Rows near named flat spaces through zero:
ql_fl: 13; 3; -5; 9; 24; 7; -8; -6; 3; -10; -2; -12; 2; 1; 5; 12
tz_jc: 3; -3; 15; 1; 2; -25; 5; 10; 7; 17; 5; -5; -6; -16; 7; -2
hh_sm: -11; 7; 7; 2; -3; 9; -6; 16; 0; -6; -10; -1; 3; -3; -9; -1
zp_cn: -7; -11; 7; -5; -5; 11; 9; 7; 17; -14; 11; 3; -6; 17; -2; 10
0; -4; 5; -7; 4; 13; -3; -10; 14; -1; 8; 4; -7; 6; 10; 18 : zp_cn
pm_sb: 10; 8; 4; 17; 9; 10; -9; -4; 1; 15; -6; -1; 1; 6; -5; 4
qz_rd: 3; -1; -5; 3; 6; -2; 2; 2; 4; -3; 9; 5; -5; 4; 2; 1
-4; 5; -8; 1; 0; 14; 0; -18; 14; -2; -5; -1; -3; -26; 34; 2 : ql_fl
tz_jc: 0; -1; -5; -4; -4; 2; 8; 13; -2; 5; -11; -8; 6; -2; -9; 12
10; 8; 1; 12; -2; 2; -9; 0; 4; 2; -2; 7; 1; 0; 8; 10 : ql_fl
tn_md: -1; 9; 0; 17; -3; 9; 18; 1; 4; 1; 10; 3; 26; -8; -2; -1
qz_rd: 3; -7; 21; -1; -16; 0; 3; 2; -2; 5; -21; -12; 5; -16; -15; -17
0; 1; -13; 4; 13; 3; 0; 0; 0; -11; 18; 11; -3; 19; 13; 13 : qz_rd
-1; -3; -4; 5; 2; 19; 4; -2; 7; -6; -1; 10; 4; 6; -2; 3 : tn_md
br_nm: -3; 9; -7; 11; -5; 5; -12; 17; 0; -9; 3; -4; 6; -6; 3; 8
ql_fl: -2; 10; 4; 2; -18; 0; 0; 1; 3; 12; -3; 7; -1; -7; 9; -6
hh_sm: 4; 10; 20; -4; -10; 0; 4; 20; 14; -6; 5; 5; -9; -8; 2; -5
-12; 7; 13; 11; -14; 10; -2; -4; 5; -7; -10; -8; 9; -26; -1; -2 : hh_sm
10; 0; -4; 3; 7; -4; -14; 8; -3; -12; -15; 1; 4; -1; 2; 11 : hh_sm
-15; -11; -2; -9; 5; 12; 1; -15; 9; -1; -2; 12; -1; -10; 23; 4 : ql_fl
-16; 2; -4; -9; -6; 3; 7; -9; 6; 3; 17; 8; 8; -1; 3; 7 : pm_sb
br_nm: 5; 14; -7; 0; 8; 2; -5; 12; -7; -4; -7; 1; -8; 0; 9; 3
2; 0; -6; -14; 9; 8; -4; 1; 2; -1; 6; 12; -3; -11; 6; 3 : tn_md
5; 2; -4; 1; 7; -1; -5; -1; -2; 2; 4; -5; 4; 5; -4; 2 : ql_fl
6; -10; 9; -2; -4; -12; -8; 3; 4; 4; 2; 14; 5; 8; 6; 8 : ql_fl
-5; 18; 3; 8; -24; 5; 9; 3; 3; 11; 3; 7; -1; -15; 20; -8 : ql_fl
0; -1; -7; -6; 5; 13; -9; -4; 2; -6; -1; 10; -7; 1; 8; 2 : tn_md
td_pq: -8; -7; -8; -6; -3; -12; -6; 3; -10; -10; -6; -1; -2; -6; 5; -4
9; -10; -12; -8; -10; -13; -5; 23; -7; -8; -3; -16; -4; -1; -10; -2 : pm_sb
-5; 6; -8; -9; 2; 0; -13; -9; -10; 2; 1; -13; -3; -13; 10; -2 : tz_jc
3; -1; 2; 2; -10; -7; 0; 0; 8; -2; 12; -1; 2; 1; -4; 9 : br_nm
3; -5; -9; 5; 1; -10; -16; -1; -2; 7; -1; -2; 0; -2; 6; -7 : zp_cn
td_pq: 5; 7; 2; 6; 4; 5; 4; 2; 5; 9; 5; 0; 0; 7; -5; 4
6; -11; -2; 12; -12; -3; -3; -3; 5; -14; 5; 8; 2; 0; -2; 3 : br_nm
-15; 9; -13; -12; 0; 2; -13; -10; -12; -12; -2; -14; -4; -11; 11; 2 : tz_jc
2; 2; -16; 18; -1; 6; -3; 2; 5; 7; -1; -9; -11; 1; -4; 4 : pm_sb
-3; -10; -7; -11; 9; -7; 8; 9; -13; -8; 0; -12; -1; 20; -40; -12 : ql_fl
tn_md: 6; 7; 3; -1; 6; -22; 9; 5; -8; -4; 1; -10; 0; 4; -1; 5
-4; 9; 0; -12; 11; -6; -1; 7; 0; 15; 9; 1; 2; 1; 4; 6 : br_nm
-4; -11; 5; -12; -1; -3; -14; -5; 0; -4; -13; 1; -26; 3; -9; -1 : tn_md
-8; 6; 7; -2; -12; -1; 7; 1; 0; 2; -2; 8; 0; -4; 2; -8 : ql_fl
5; 22; 12; 24; 26; -3; -24; -11; 6; 11; 0; -15; -10; 14; 2; 14 : pm_sb
-9; -3; -20; 4; -1; 13; 10; 3; -15; 3; -7; 2; -16; 0; -6; 1 : hh_sm
17; 6; 1; 12; -5; -11; -6; 18; -9; 0; -2; -1; 4; 8; -14; 2 : ql_fl
pm_sb: 9; -22; 14; -26; -11; -25; 1; 16; -19; -24; -11; 5; 7; -4; -6; -13
-11; -17; -10; -14; -5; -10; -4; -5; -12; -18; -6; 0; 4; -14; 13; -3 : td_pq
15; 2; -6; 20; -11; -11; -4; 0; -8; -19; 0; 2; -18; 16; 9; 4 : br_nm
14; 1; 8; 8; -6; -14; -5; 9; -4; 6; 10; 14; 2; 1; 2; 4 : ql_fl
-3; 8; 6; -6; -3; -6; 3; 9; 12; 5; 12; 7; 22; -2; -1; -2 : br_nm

Rows near named flat spaces through zero:
dr-rn: 12; -1; -9; 8; 5; 3; 11; 6; -12; -8; -3; 9; 11; -9; 13; -5
rq-pn: -9; -11; 11; 2; 14; 17; -3; -14; -6; 7; -8; -7; -6; -11; 11; -19
rq-pn: 0; 7; 4; -1; -20; -13; -2; -9; 2; -2; 15; 3; 11; 4; -17; 2
dr-rn: 16; 29; 2; 7; -3; 22; 24; 7; -9; -1; -26; -20; -1; -9; 30; 2
hc-dl: -1; 5; 13; -1; 11; -4; -8; -7; -4; -5; -6; -4; -9; -9; 3; -14
8; 5; 4; 1; -2; 3; -1; 4; -1; -4; -3; 1; 0; -5; -1; -2 : dr-rn
jb-cp: -2; 5; -1; -4; 0; -1; -5; -4; -5; -1; 1; 3; 3; -2; 0; 4
-1; 9; -8; -18; 9; -4; -14; 3; -16; -19; 6; -4; 5; -4; 7; -9 : jb-cp
11; 12; -8; 2; -18; -19; 0; 11; 3; -8; 13; 6; 8; 8; -13; 19 : rq-pn
gp-gl: 20; 2; 3; 1; -2; -6; -9; 3; -2; -8; -10; -3; -5; -3; -7; 10
-4; -7; 0; -4; -2; -10; -7; 1; 2; -6; 5; 3; -2; -2; -8; -3 : dr-rn
nf-mb: -3; 14; -14; -9; 6; 3; 20; -11; 11; -6; -18; -16; -2; 4; 11; -1
17; 1; 3; -6; 11; 14; -23; -4; -5; -10; 1; -5; 3; 5; -3; 6 : nf-mb
0; 0; -9; 6; -22; 8; 11; 17; 6; 0; 11; 3; 13; 6; 0; 13 : hc-dl
-2; -11; -3; -2; -5; 3; -5; 6; -13; 7; 9; 9; 11; 1; 0; 2 : nf-mb
-10; -8; 11; 1; -3; 6; 0; -19; -2; 5; 4; -7; 0; -6; -5; -16 : rq-pn
-1; -6; 1; -4; -4; -1; 8; 4; -9; 8; 6; 6; 9; -2; 2; -5 : nf-mb
dn-rg: -6; 19; 5; -5; 5; 16; 6; -4; -4; 8; -4; -4; 8; -7; 19; -15
jb-cp: -1; -4; -9; 3; 0; 1; 2; -2; -17; -14; 2; -3; 4; -3; 10; -11
4; 7; 5; -2; 9; -6; -12; -6; -9; 1; -5; 0; -5; -10; 3; -16 : hc-dl
gp-gl: -16; -2; 0; -4; 2; -4; 15; -2; 2; 5; 17; 8; 2; 1; 15; -16
1; 5; -8; -3; 11; 8; -1; -9; 2; -7; -8; -7; -1; 4; 5; 3 : nf-mb
dn-rg: -1; -6; -6; 21; 2; -14; 18; 7; 5; -9; -12; 17; 2; 18; -5; 2
